Rows, each with the tier of its hidden value:
255 114 -143 10 66 57 -24 47 2 195 157 157 63 117 24 155 106 199 -87 75
 -39 73 -46 166 -132 34 -129 -210 -50 -5 -174 -150 -103 118 -137 -187
 -86 71 185 -97 78 274 164 142 255 -28 -78 -86 -6 54 -131 -116 -40 100
 131 -127
<86>
167 65 -30 -128 21 34 18 -113 -19 -88 -25 -4 -24 -43 -9 22 131 -21 29
 151 119 -37 150 75 117 19 -6 32 228 -39 349 37 -16 68 98 123 -109 -125
 -36 -150 89 66 -101 92 166 13 5 55 27 -74 37 20 83 -20 85 141
<82>
213 -50 -35 -9 127 -6 -18 146 30 8 171 46 -177 61 39 -60 66 -12 -8 39 -8
 -199 34 39 -3 50 -19 -55 -43 26 110 0 -68 -28 -31 57 -112 -115 17 12
 -95 35 72 18 39 9 -33 39 14 -94 13 -74 -18 49 9 52
<86>
94 -68 -108 -154 86 -38 -47 18 -62 -36 89 17 -58 -1 111 92 -105 -7 34 52
 52 -133 -16 46 129 114 -40 75 101 -1 88 -39 -75 58 13 51 48 17 -58 -203
 11 54 -8 102 40 -55 -82 18 -71 -125 -42 -195 -26 -27 12 131
<94>
139 25 0 71 47 157 98 -31 -68 65 -16 147 109 -103 -72 118 195 -36 -52 86
 40 -28 30 73 147 -88 -48 -33 120 -14 0 -100 -166 58 172 77 -5 50 41 -8
 63 58 66 162 124 -39 -128 -13 -42 19 22 -141 33 66 122 1
<94>
287 221 85 -155 123 84 -7 40 18 -38 197 2 -100 66 -9 114 72 162 33 16
 -68 0 -22 125 -77 -44 -15 -327 94 68 244 138 -33 34 -111 -1 -196 -249 7
 1 183 187 36 228 93 43 49 -17 31 -6 25 11 107 53 17 124
<79>
231 -76 -130 88 114 48 87 64 63 68 90 251 144 36 26 -61 207 22 -128 -77
 162 -19 -1 -27 -13 18 -191 -90 -215 14 -23 -187 -114 -70 97 7 -27 16
 207 150 62 212 297 37 175 62 117 -6 -92 91 -10 1 -15 -60 165 -115
<90>
173 30 -50 -58 18 46 39 136 125 79 132 188 157 174 138 54 165 151 -166
 53 165 159 -195 44 -221 128 -119 42 -355 -68 -143 -132 32 -56 53 -66 48
 -123 332 -74 75 278 293 -33 125 24 70 -17 -72 158 -80 0 39 40 103 24
<79>
134 -124 -135 7 124 -53 19 -161 65 -20 37 82 -113 68 -8 -3 26 -157 26 51
 138 -44 46 24 137 43 -98 59 75 -56 423 -42 97 -38 -28 50 18 -61 -85 -97
 -17 27 -258 -31 139 -28 275 6 -78 -64 -68 -48 4 -165 7 34
<82>
-28 14 10 -117 47 122 21 98 2 -127 -74 33 -150 -46 -61 54 -29 -30 41 45
 56 41 -8 -28 25 38 2 19 169 -66 200 -57 -86 -66 71 61 -119 -58 -169 -7
 -37 -27 -78 37 28 -14 -151 110 -20 -71 41 -41 -17 -79 -29 58
<102>
-78 45 1 126 -31 202 176 69 95 129 -8 252 189 -6 -3 -157 231 -80 -255 0
 253 25 147 -34 99 60 -90 -20 -110 -30 161 -279 59 -160 185 154 -90 -51
 241 93 -30 -17 162 30 336 21 55 194 -39 -16 42 39 -115 17 239 -147
<90>
-68 187 81 -280 207 -60 48 -15 79 -20 145 -39 4 89 99 124 -55 -33 -7
 -149 -58 -137 -34 95 171 -66 -26 -22 54 112 125 152 -71 -72 62 182 -170
 -154 178 33 94 -18 50 144 -126 167 99 40 -128 -65 -84 -8 147 125 -5 41
<82>
-92 13 -16 -5 111 -45 -201 50 -108 -94 69 13 -166 149 -69 -78 -112 -316
 204 -152 -8 -149 39 -65 18 -69 -89 -59 242 95 174 -39 -211 -70 -57 117
 -47 -227 -330 29 -35 -117 -208 310 -193 -84 41 -83 -164 -173 -19 -105
 -79 138 -232 -89
<77>
-176 -107 127 90 -47 -28 86 79 13 -118 -216 114 -194 -302 0 46 -27 -454
 71 -18 59 95 51 -143 230 59 23 290 208 -54 306 -60 -59 -73 171 124 71
 -144 -270 -17 -53 -1 -22 -115 43 15 -188 136 -90 -65 157 -25 21 -133
 -113 282
<76>
70 -105 -137 21 -191 -32 -50 139 -21 -51 2 224 -143 35 0 42 21 5 29 56
 84 168 -143 -22 -200 12 -137 183 -23 -33 -286 -215 -219 175 99 -171 59
 130 32 -151 -140 209 223 -160 7 -95 -303 -209 -112 165 5 -88 -29 -50
 -10 -45
<77>
-117 -18 84 26 41 217 68 57 52 -32 67 123 220 -8 29 -71 -113 -70 -5 -127
 126 -4 -5 -96 204 -69 48 1 -79 -55 182 -85 164 -157 112 271 131 -158
 -121 -12 196 -117 -111 288 -81 -69 196 75 -98 -115 23 -168 -69 67 109
 91
<79>
-181 105 -31 -30 56 88 -36 83 -75 -42 112 146 28 90 -48 -25 -69 -112 5
 22 -34 106 -50 24 250 -128 64 -20 105 -7 142 -139 23 -125 -32 140 107
 -138 -63 26 98 -42 -181 293 -30 -10 -36 -20 -6 -74 47 -11 14 107 67 53
<79>
12 1 47 -171 -31 183 109 141 97 -69 54 107 157 57 10 20 -24 81 -71 83
 -102 156 -89 -25 -94 83 41 82 -111 -57 -23 -45 -58 -38 102 12 -76 2 33
 -130 60 61 70 49 79 32 -184 26 26 21 -19 -75 24 79 182 51
<100>
41 3 -57 -129 9 8 24 -73 70 -7 -13 -19 -113 14 47 -67 -34 140 55 -150 89
 -263 134 -34 -31 104 -93 -120 162 11 104 31 -21 88 28 100 -343 33 31
 -62 -60 -78 83 -104 30 7 96 123 -42 -152 -135 -195 -144 -63 51 -207
<76>
57 -207 49 73 -16 56 14 -149 89 65 -22 66 90 -10 73 -101 136 -131 -29
 -122 163 -167 51 -49 -80 85 -84 107 -124 11 74 -88 -48 -93 82 99 -188
 66 -50 -59 -122 -148 4 100 249 -6 210 23 -84 -66 -233 -210 -127 -52 30
 -108
<90>
17 -76 22 -43 -68 151 64 -126 -108 -123 24 65 -171 93 -144 -84 172 102
 78 170 -92 -33 -191 19 -99 -16 82 -19 135 -36 41 54 -87 -61 -131 21
 -195 -22 -89 -64 -211 -119 -264 -116 8 20 -69 -107 132 11 -137 -245 54
 -97 -109 -56
<102>
53 41 129 84 -123 94 105 78 55 -74 -52 29 -152 -225 -86 19 -23 -195 96 8
 -131 -31 235 -68 161 -113 88 -24 296 -20 354 15 45 114 177 152 -84 -140
 -226 -21 22 -4 -67 64 47 -64 -158 60 12 -96 179 -19 -21 38 119 154
<100>
-120 7 -42 -158 -113 71 -77 14 -148 -89 35 37 2 41 70 -194 -160 -85 51
 -91 195 -137 115 -44 157 85 -96 74 197 80 82 -186 -119 53 47 102 18 2
 -176 -215 -62 -161 -130 215 97 -131 -40 -53 -146 -184 -78 -255 -143 73
 -55 -21
<86>
197 -94 12 -135 150 -179 -70 173 -26 61 17 -32 31 -132 248 138 -78 -12
 59 -106 -114 -117 -66 27 129 173 -50 153 -41 26 -279 8 -194 120 11 -24
 50 74 10 -91 85 173 287 90 9 50 -166 12 -42 -58 -109 -239 17 101 26 241
<76>
-67 130 -68 -15 167 -58 -28 91 68 18 97 109 -82 80 14 190 -54 -39 55 -27
 -38 54 -99 38 38 -83 2 -55 41 -53 64 38 31 -64 -56 90 -6 -230 75 35 149
 180 69 43 -226 68 -1 48 -71 -27 55 44 70 50 -29 33
<102>
-11 30 -24 -13 -111 106 155 -198 43 -89 -88 118 23 -109 -45 59 165 -141
 -28 26 241 -13 146 -39 -1 -40 -97 57 162 -9 369 -69 -48 -36 224 134
 -156 -94 8 -63 -20 75 10 3 205 43 37 37 -152 9 34 58 47 -179 17 -29
<90>
101 -112 119 10 -43 99 47 155 -79 -93 1 49 -212 87 -58 -179 237 22 27 78
 -64 -47 -197 -93 -222 161 2 -33 -4 -12 -4 -42 -117 -145 -104 -19 -158
 -156 -71 125 -302 -31 -43 -153 66 6 -98 1 112 40 -44 -152 -19 -88 -161
 4
<90>
265 127 -95 -67 -71 -54 -16 93 145 92 42 2 -45 151 41 25 89 113 -10 46
 -4 14 180 49 -164 97 -127 -75 104 -62 119 -102 74 229 60 -69 -166 -79
 160 -94 -6 224 103 -30 190 -81 11 23 -3 16 13 119 -75 88 214 -111
<76>
-6 -30 -60 -202 42 -2 -59 -57 -147 -299 -30 83 -125 -83 -27 -112 71 83
 86 72 51 35 -122 -36 242 -40 111 -28 173 -33 230 49 -25 -114 38 187 -36
 -121 -69 47 149 -14 -44 54 -41 118 -1 52 164 -30 -9 -58 107 -172 74 196
<82>
82 87 -130 -242 -44 -154 -143 -34 -117 -68 24 -74 -108 -70 182 305 -176
 96 143 -60 -7 -60 -84 45 23 37 -71 -31 220 8 -25 -43 -48 154 6 -42 68
 -45 -44 -201 103 234 82 199 -16 -59 -77 -87 -152 -38 -176 -195 -5 -65
 -81 143
<100>
-323 177 63 -105 147 -32 -41 29 -10 0 32 160 -125 58 38 135 -75 1 16
 -147 91 155 -282 61 166 -71 -8 -37 70 8 -45 15 3 -144 -109 101 -24 -147
 118 81 130 -5 55 11 -196 107 48 61 -74 14 -48 -68 69 -21 -124 25
<82>
220 -53 -154 -167 136 -49 42 -108 35 -109 -1 95 -112 -70 29 -18 89 31
 -24 140 205 -59 109 82 195 88 -69 77 113 -38 317 58 -61 71 95 76 -112
 12 66 -158 103 107 54 -155 154 89 27 102 28 -65 25 -12 96 -145 130 131
<79>
-266 286 16 -141 118 79 39 -114 -51 -28 154 142 34 73 -18 211 -42 37 -2
 -15 54 93 -170 144 262 -247 65 -99 149 29 130 64 50 -117 -40 211 13
 -203 154 -5 232 26 -84 231 -182 109 56 -22 -86 -12 18 -7 180 46 -22 64
<102>
-12 21 24 -105 49 -211 41 117 125 67 74 -15 -29 184 174 -10 -20 -80 12
 -170 -90 -88 -91 -58 51 120 -98 110 -51 4 -3 -17 125 6 35 74 37 -185
 237 59 -83 88 68 -142 -135 30 201 12 -118 26 -86 -20 9 69 12 -9
<94>
24 21 -97 -156 77 -16 -113 54 113 -46 56 38 9 -4 72 95 -201 -56 83 -48
 109 3 187 50 30 -8 -34 133 94 -15 124 -23 -127 117 72 70 -146 42 -150
 -213 162 69 84 239 37 3 -142 46 -98 -160 85 70 -29 69 123 64
<86>
-146 -15 155 44 19 -8 -16 26 -9 -58 -63 75 -285 -131 -72 -26 61 -64 143
 -87 -9 -43 -21 12 130 -138 100 69 245 19 -3 90 -141 12 -34 162 -280 14
 -125 135 -94 -151 34 -54 -108 99 -186 55 95 -58 120 -17 39 -63 -50 48
<90>
54 49 -10 85 45 -65 7 152 -26 129 -105 110 0 -62 64 6 112 -173 -42 -36
 89 63 59 5 181 97 -141 84 86 -38 -35 -216 -61 50 68 -12 105 -67 67 44 3
 137 99 2 149 -39 -45 53 -79 11 4 -48 -39 89 20 51
<102>
-105 14 -32 -9 -47 44 17 6 -44 -31 10 206 -44 57 -23 20 -23 -86 -14 12
 12 186 -170 -46 24 75 -72 -41 73 -23 99 -131 9 -45 -40 -39 91 -98 -20
 -92 43 86 -48 -28 67 -57 8 -29 -59 38 -66 -164 -46 -60 -16 -13
<94>
-237 -49 245 49 50 -27 47 34 -46 7 -312 -13 21 -160 31 52 59 -199 172
 -223 -76 66 -165 -155 121 96 19 185 192 -83 -139 3 -89 -103 -29 117 -60
 -97 -198 180 -21 -78 -47 -31 -133 74 -17 115 -13 -19 -62 -184 4 -42
 -195 85
<94>
-214 6 151 113 -124 -14 92 153 -121 -45 -255 63 -59 -279 32 -11 59 -488
 18 -9 -20 76 57 -158 296 87 5 248 232 -37 165 -200 -45 -105 193 122 213
 -240 -179 36 -100 4 -71 3 90 -30 -197 92 -102 -46 43 -116 -9 43 -143
 253
<102>
-171 31 62 -28 -78 93 -30 102 133 24 -30 53 65 189 36 -41 94 -4 14 19
 186 46 -13 -27 -263 73 17 247 -59 -120 -79 -75 -13 -58 61 135 -208 -143
 51 -86 -112 -53 57 8 -55 -7 -96 95 -31 -45 62 98 -49 103 -14 -93
<76>
-111 205 -72 -250 44 -172 -113 26 -97 -27 -69 95 -141 172 64 215 69 80
 -47 76 -13 326 -429 82 89 89 -101 -38 119 -84 -52 -133 92 -53 1 -107
 212 -177 294 10 95 186 -19 -102 -37 -11 97 -16 -23 198 -271 -89 81 -26
 -41 33
<100>
36 38 -10 238 27 16 33 100 74 157 -9 137 -26 13 -39 152 110 -129 36 -98
 -29 9 0 -45 -140 -61 -108 -97 29 -47 -46 -132 -34 -14 0 1 -56 -134 16
 141 -34 186 123 48 -29 -38 -8 1 -129 38 26 -10 -72 33 -40 -144
<90>
-285 68 -7 -155 189 -153 -51 81 63 -39 -144 10 44 -56 137 122 -181 -11
 111 -200 -36 106 -141 -78 308 28 70 113 95 -139 -16 27 159 -120 0 211
 53 -139 32 110 266 36 40 13 -292 137 113 217 2 -85 -62 -37 24 -17 59
 123
<79>
147 33 26 -122 54 -173 -74 126 38 -16 -123 -96 6 15 130 -24 0 -179 97
 -191 -65 -23 85 -114 -4 188 -165 27 101 -1 105 -83 -53 33 69 -20 -22
 -198 -80 56 45 147 40 94 77 -3 138 40 -111 -32 -140 -29 -50 86 -34 43
<79>
-148 -19 83 132 -51 -4 3 33 -138 -50 -67 85 -202 -99 -55 31 44 -292 134
 -114 -66 -83 -87 -110 54 -64 -28 0 218 46 34 -76 -159 -88 0 75 4 -181
 -199 114 -157 -33 -59 48 -106 -26 -100 -62 -124 -32 -28 -193 -24 -24
 -267 4
<76>
407 -84 131 28 218 58 70 145 144 155 130 40 -90 -49 25 42 182 96 -57 27
 -109 -168 45 151 -57 54 -19 -52 -117 43 -112 125 -212 111 -13 -24 -315
 129 81 15 -51 36 249 -26 166 70 -145 60 102 -25 3 -129 28 123 147 58
<77>
-139 45 101 5 70 53 -105 95 -70 -58 72 182 -67 8 -16 -9 -12 -88 54 -129
 55 87 -184 -1 115 -125 16 -46 27 51 -49 -46 -124 -101 -5 116 17 -121
 -80 94 122 -59 77 232 -117 7 -32 -32 -37 -4 21 -103 10 67 -48 66
<76>
209 87 81 -135 103 24 -106 264 58 51 -13 -7 140 186 73 -74 91 91 -2 -20
 56 71 -8 -1 -125 193 -116 -18 -24 -59 -100 -67 -60 82 83 21 -35 -155 62
 -19 143 99 141 133 8 -91 20 92 17 -4 5 -26 -64 253 134 8
<90>
83 -194 50 -33 -61 77 29 8 90 -9 120 24 84 -14 112 -12 -31 -26 29 -64 -8
 -156 9 -15 -84 -6 43 215 -173 17 -83 -30 -96 -3 72 85 -125 109 -89 -141
 -120 -74 49 176 92 9 -67 -87 -65 -66 -96 -164 -27 26 61 67
<100>
239 -24 -5 -30 142 104 10 150 135 2 83 4 -25 14 -6 -21 -20 78 55 93 -49
 -64 172 26 -40 86 67 -42 38 -93 211 76 16 55 -62 82 -211 -85 -146 -94
 103 73 -2 84 67 3 -93 157 123 -174 148 16 -35 68 171 107
<86>
-167 10 13 -70 44 36 -28 98 16 -77 7 95 -9 -15 38 -49 -115 -18 47 -98 25
 -18 -43 -80 127 10 48 -6 55 -36 48 -2 36 -77 56 198 -30 -123 -38 -20
 126 -60 61 52 -170 15 -7 121 -8 -115 -5 -150 -66 45 64 29
<77>
196 -69 32 -75 -38 132 61 18 -119 -35 -43 2 87 -114 -15 126 -37 -112 41
 -3 -47 -57 27 -19 117 8 -128 23 194 40 37 -162 -207 123 210 -21 132 126
 -220 -116 -25 20 -120 270 150 -176 -121 -136 -180 -4 -98 -307 -40 39 23
 72
<90>
-158 70 -109 67 -137 -31 63 2 58 72 3 158 -87 -29 25 140 -35 -79 -14 -69
 81 47 36 13 72 -121 -75 96 102 -27 -20 -202 26 73 97 26 -9 39 130 -32
 -100 107 84 -41 29 -18 -96 -59 -172 42 3 16 -37 -54 40 -101
<82>
-37 -76 30 65 36 66 12 5 16 -37 10 142 162 15 -1 -127 6 -247 50 -90 171
 25 89 -66 185 -61 -52 181 18 -6 160 -110 -51 -46 102 185 89 -86 -158
 -20 98 -41 -102 227 7 -29 101 -38 -119 -63 111 -1 10 55 47 80
<77>
-193 63 53 30 -118 105 36 -75 -113 1 -17 52 47 57 -9 26 108 106 87 5 -35
 55 -191 -21 -19 -55 107 -7 115 -80 -82 -71 95 -115 -175 108 -53 -133
 -10 40 -69 -8 -176 113 -29 29 6 -51 65 10 -85 -129 15 -67 -90 -12
<77>
-24 93 55 -123 -164 -114 -20 37 -182 -139 -174 -51 -136 -206 72 47 -98
 -358 115 -74 -69 21 120 -137 222 159 -119 9 449 68 356 -144 -67 98 139
 -1 163 -233 -260 -114 11 124 -107 130 182 -118 -91 -3 -162 -73 -38 -156
 -55 -24 -126 218
<94>
-134 184 90 -217 77 90 -9 -5 -80 -249 10 95 -182 141 -171 -62 156 180 56
 -12 -46 163 -294 -12 107 -176 80 -257 213 -7 218 65 33 -203 3 178 -156
 -234 78 325 96 -84 -122 47 -179 119 122 39 154 109 3 81 138 -120 42 -34
<90>
49 -132 32 -117 50 -36 30 -29 48 -133 -155 -67 -137 37 54 -53 157 -33 89
 98 61 -36 -86 -128 -241 343 3 123 58 -138 277 97 33 -182 -115 53 -235
 -261 -120 -50 -138 67 -96 -255 77 102 72 211 91 -81 -78 -44 7 -233 -177
 95
<90>
-29 -42 56 3 89 -54 -60 -49 48 34 -9 63 -54 23 35 36 80 -140 -7 -9 -36
 75 -105 35 112 16 32 47 4 -43 161 -37 82 -125 -27 71 -30 -83 -11 19 25
 -54 -116 113 131 32 152 54 48 -14 -163 -70 -7 -7 59 73
<77>
-169 -99 88 119 71 253 74 33 47 72 -69 113 276 -87 -5 -192 -20 -116 -31
 -81 71 -75 149 -97 218 55 95 63 -27 -91 89 -110 59 -167 41 271 -85 -1
 -182 -28 105 -255 -113 233 101 -12 56 218 56 -245 -34 -242 -174 129 176
 -30
<86>
296 -135 81 -44 127 -27 -31 -24 63 22 -117 -64 -9 27 59 -98 199 -169 17
 7 131 -81 110 -27 -78 283 -152 85 44 -34 290 -31 -77 -27 25 0 -154 -97
 -153 -46 -66 -2 -103 42 328 -34 196 120 -8 -76 -117 -69 -58 -33 -24 65
<90>
-18 45 18 -134 111 -42 13 -75 -1 1 5 41 38 44 35 91 58 -108 -4 -19 -42
 12 -62 50 141 27 -43 51 105 18 120 -5 -76 -41 43 70 -55 -55 55 -21 53
 16 -48 115 76 65 53 16 -46 -15 -107 -57 68 30 38 31
<94>
295 -160 -13 -173 255 -16 -191 82 -111 -156 139 -59 -61 94 -1 -51 -93 13
 203 87 -71 -146 -60 52 161 11 51 39 137 -3 101 132 -153 72 -48 130 72
 -34 -320 -121 148 -65 -213 295 -181 -89 -14 -60 85 -160 42 -203 50 107
 36 248
<90>
135 -85 28 14 -37 39 -21 114 11 -18 120 103 -24 4 100 6 75 66 -4 35 63
 -25 -132 0 -91 32 30 54 -156 -30 -76 -33 5 -20 21 59 27 -102 44 -79 -5
 101 159 53 8 -23 -51 -35 5 25 -10 -133 1 0 27 156
<77>
280 25 197 -44 102 134 132 53 8 -54 52 34 48 -91 -59 -68 182 -60 3 128
 -175 -4 72 44 161 11 86 -52 96 19 257 150 -74 26 45 110 -99 -157 -85
 -14 139 34 -59 105 146 65 -61 41 157 -39 101 -71 145 131 151 258
<100>
